Here is a tiny trained network, its code and every weight. The questions are about switching its units off for an input and a class, where a switched-off unit gives its printed mean instead of its output.

import numpy as np


def w(rows, s, z=0):
    codes = np.array(rows[::2]) - 128.0
    scale = np.full(codes.shape[1], s)
    scale[-1] = z or s
    return codes * scale


def norm(h):
    return h / np.sqrt((h * h).mean(-1, keepdims=True) + 1e-5)


def f(y):
    return y / 2 * (1 + np.tanh(0.7978845608 * (y + 0.044715 * y**3)))


def log_softmax(a):
    a = a - a.max(-1, keepdims=True)
    return a - np.log(np.exp(a).sum(-1, keepdims=True))


def net(x, mask):
    res = np.array(x, float).reshape(1, 2) / 4 @ E
    u = 0
    for l in range(4):
        y = f(norm(res) @ A[l][:, :-1].T + A[l][:, -1])
        res = res + np.where(mask[u : u + 5], y, B[l][:, -1]) @ B[l][:, :-1]
        u += 5
    return log_softmax(norm(res)[-1] @ U[:, :-1].T + U[:, -1])


A, B = {}, {}
E = w([
[178,45,246],'x0',
[87,83,83],'x1',
],0.013)
A[0] = w([
[197,245,199,1],'0.n0',
[105,118,57,125],'0.n1',
[129,21,19,26],'0.n2',
[172,180,218,245],'0.n3',
[192,217,175,64],'0.n4',
],0.012,0.0028)
B[0] = w([
[40,212,162,212],'0.n0',
[191,210,146,174],'0.n1',
[5,228,171,184],'0.n2',
[130,13,112,254],'0.n3',
[65,145,144,195],'0.n4',
],0.021,0.0068)
A[1] = w([
[173,163,164,114],'1.n0',
[94,116,164,73],'1.n1',
[190,194,251,46],'1.n2',
[114,112,88,62],'1.n3',
[66,63,11,2],'1.n4',
],0.022,0.0038)
B[1] = w([
[135,85,105,140],'1.n0',
[113,131,176,253],'1.n1',
[53,41,35,171],'1.n2',
[121,121,97,102],'1.n3',
[85,54,4,134],'1.n4',
],0.028,0.0043)
A[2] = w([
[145,82,182,3],'2.n0',
[253,209,87,61],'2.n1',
[143,244,6,254],'2.n2',
[126,128,57,14],'2.n3',
[150,79,134,76],'2.n4',
],0.016,0.0027)
B[2] = w([
[181,175,209,170],'2.n0',
[124,23,49,160],'2.n1',
[186,71,254,254],'2.n2',
[101,72,86,137],'2.n3',
[184,236,147,149],'2.n4',
],0.016,0.0097)
A[3] = w([
[39,93,4,13],'3.n0',
[115,194,129,253],'3.n1',
[145,96,124,33],'3.n2',
[126,84,158,221],'3.n3',
[207,76,149,165],'3.n4',
],0.022,0.005)
B[3] = w([
[48,228,19,158],'3.n0',
[75,3,110,174],'3.n1',
[151,177,174,131],'3.n2',
[104,159,77,254],'3.n3',
[196,113,50,252],'3.n4',
],0.026,0.011)
U = w([
[250,92,84,209],'0',
[66,93,172,223],'1',
[63,146,28,193],'2',
[147,187,131,1],'3',
[156,204,134,22],'4',
[157,199,136,35],'5',
[157,186,142,30],'6',
],0.023,0.0092)

Each question gives the input, the list of numbers given to net, and the class t.
The units are the neurons (one row each of A and B). Each row of codes is followed by its name. A weight is (code - 128) times the scale printed after its matrix; where a second scale follows, it is the last column's (A, B and U).
mask holds one flag per neuron, layer by layer. A switched-off neuron (its flag False) gives its mean, the last column of its row in B, instead of its output. The means were averaged over made-up inputs and are rounded, as every weight is.
A unit's drop is (log p(t) with every unit on - log p(t) with that unit switched off) / (log p(t) with every unit on - log p(t) with every unit switched off).
unit that matters most: the unit with the biggest drop
k most important neurons: the k neurons with the biggest drops, biggest first
top k neurons in layer l: the k neurons of layer l with the biggest drops, biggest first
drop of u: that unit's drop, to one decimal
input [-7,-7], class 0: most important neuron	[0.n2]
input [-4,3], class 0: 2 most important neurons	[0.n0; 2.n2]
input [-2,4], class 1: 2 most important neurons	[0.n2; 2.n2]
input [3,5], class 1: 3 most important neurons	[0.n3; 0.n1; 3.n4]
input [2,-6], class 1: 2 most important neurons	[0.n0; 0.n3]
input [-8,6], class 0: 4 most important neurons	[2.n2; 0.n1; 0.n3; 0.n0]
input [3,-2], class 2: 3 most important neurons	[0.n3; 0.n1; 1.n4]
input [6,6], class 0: 2 most important neurons	[0.n0; 0.n4]
input [4,4], class 0: 3 most important neurons	[0.n4; 0.n0; 0.n1]
input [-5,6], class 1: top 2 neurons in layer 3	[3.n4; 3.n1]
input [-6,8], class 1: 4 most important neurons	[0.n2; 0.n3; 0.n1; 3.n4]
input [-8,-8], class 0: 2 most important neurons	[0.n2; 2.n2]
input [-8,4], class 0: top 2 neurons in layer 0	[0.n1; 0.n3]
input [2,-7], class 1: 2 most important neurons	[0.n0; 0.n3]
input [3,6], class 1: top 3 neurons in layer 3	[3.n4; 3.n0; 3.n3]
input [-7,0], class 0: 2 most important neurons	[0.n3; 2.n2]
input [1,7], class 1: most important neuron	[0.n2]
input [0,-7], class 1: top 2 neurons in layer 0	[0.n0; 0.n3]
input [0,8], class 1: drop of 0.n2	2.6
input [-2,-4], class 1: drop of 0.n0	0.9
input [8,2], class 0: drop of 3.n2	0.0
input [-1,-8], class 1: drop of 0.n0	0.8
input [8,7], class 0: unit that matters most	0.n0
